118,108,95,150,93,93,98
94,76,122,102,96,90,108
81,89,110,96,122,89,104
Answer: 118

62,82,104,146
146,139,79,70
72,59,147,133
Answer: 62

72,71,124,149,133
127,146,69,84,51
124,152,109,83,64
Answer: 72

79,127,128,79,79,74
123,109,109,124,119,119
158,111,110,155,150,153
Answer: 79

95,123,120,144
73,132,129,62
44,99,124,101
Answer: 95

143,54,80,88
103,96,132,65
125,61,116,78
Answer: 143
---
Input:
120,127,62,99,138,56,120
122,124,86,113,106,78,117
123,116,93,129,97,72,106
Output: 62

Input:
99,117,114,54
90,99,72,120
Output: 114

Input: 52,93,85,118,101
Output: 85

Input: 112,52,91,86,156,60
Output: 91

Input: 132,138,48,63,150,51,132
Output: 48

Input: 73,97,131,119,90,44,152
Output: 131

Input: 145,133,56,76
Output: 56
---
[114 122  71 102  83 141] ==> 83
[124  60 121 155 134 149] ==> 134
[ 60 140  90  50 150  72] ==> 150
[140  80  45 133  69 122] ==> 69
[137  57  96 107  96  70] ==> 96
[141 147 120  86 122 127] ==> 122
[101 106  93  78  50  74] ==> 50
[ 56 122  59 127 150 128] ==> 150
---
70,119,64,111,142,117 | 119
155,157,85,81,80,94,115 | 157
135,75,53,58,64,72 | 75
115,148,97,91,130 | 148
49,127,139,83 | 127
42,72,105,130,103,107 | 72
79,50,110,125,103 | 50
112,128,70,58,107,94 | 128
66,109,90,143,57 | 109
---
[[ 99 104 145  88 107 106  82]
 [111 101  78  97 118  84  88]
 [ 73 129  69  81  68 119 106]] gives 84

[[ 82  69 107  95  91  51]
 [ 79 102 115  90 104 102]] gives 104

[[144 106 126 105  62 120]
 [115  76 132  62  72 129]] gives 72

[[149  65  82 105]
 [100 121  99  87]] gives 99

[[138 104  93 103 125 124  87]
 [ 71  71 124 100 157  82 107]] gives 82

[[128  80 114  71]
 [149  51 145  96]] gives 145
---
80,61,137,145
65,95,119,154
⇒ 95

80,113,80,113
80,138,92,137
65,147,79,145
⇒ 138

117,80,127,56
49,67,78,85
51,55,47,71
⇒ 67

87,84,142,85
52,101,122,117
66,124,120,115
⇒ 101

103,49,91,104
140,107,76,121
⇒ 107

149,78,120,132
53,123,155,156
⇒ 123

89,76,78,96
133,150,105,79
⇒ 150

143,89,153,78
114,89,122,93
⇒ 89
---
[[111  83  82 144]
 [100  77 107 109]
 [ 87 121  95  85]] >> 121

[[103 113  85 118 109 119]
 [148  77  91  98  63  76]
 [ 91  90  74 104 105  90]] >> 104

[[ 89 104 108  98 105 102  91]
 [ 93 101  94 100 113 101  92]
 [130  47  78 132  49 144  82]] >> 49

[[117  79 125  73]
 [148 123  76  78]
 [ 50  69 133 118]] >> 69

[[ 42 118  64 153]
 [ 89  85  95 144]
 [100 100 121  69]] >> 100

[[131  68 102 129 122 147]
 [130  78 108  44 103  50]
 [ 87  58  63 139  77 154]] >> 139

[[104  88  88 109  84  96]
 [140 123  78 120  85  87]
 [105  83 139  59  84 115]] >> 59

[[ 94 102 101  88  74]
 [ 81 112 107 110 106]
 [ 79  84 109 148 139]] >> 109

[[110 106 101 104]
 [107  98 128 114]
 [106 108  50  82]] >> 108
---
111,80,76,76,144,75,72 out 75

152,104,48,121,131
92,83,85,51,59
out 121

158,91,117,101,123,128
70,120,95,103,62,82
91,133,108,96,124,117
out 123

110,109,53,125
104,69,45,57
out 53

117,103,93,104,155,115 out 155

95,110,109,87,87,53 out 87

112,51,78,64,89 out 64

116,94,158,126,128 out 126
---
108,127,94,81,74
121,142,86,101,78
-> 81

139,98,111,96,133,114,51
110,79,125,110,130,113,97
88,80,124,103,108,129,87
-> 113

103,89,128,128
143,78,109,109
105,99,104,104
-> 109

100,58,87,109
118,77,93,121
-> 87

80,93,135,88,87,126,100
122,57,75,90,58,99,50
110,69,103,99,78,142,95
-> 99

123,129,115,157,67
120,100,89,93,72
-> 157

99,91,94,101,96,100
122,100,126,98,64,53
-> 96

59,134,138,135
68,96,83,91
103,76,52,67
-> 83

140,62,57,108,157,92,123
86,152,125,73,107,105,126
-> 92

81,83,60,132,56,73
111,109,128,69,127,112
-> 56
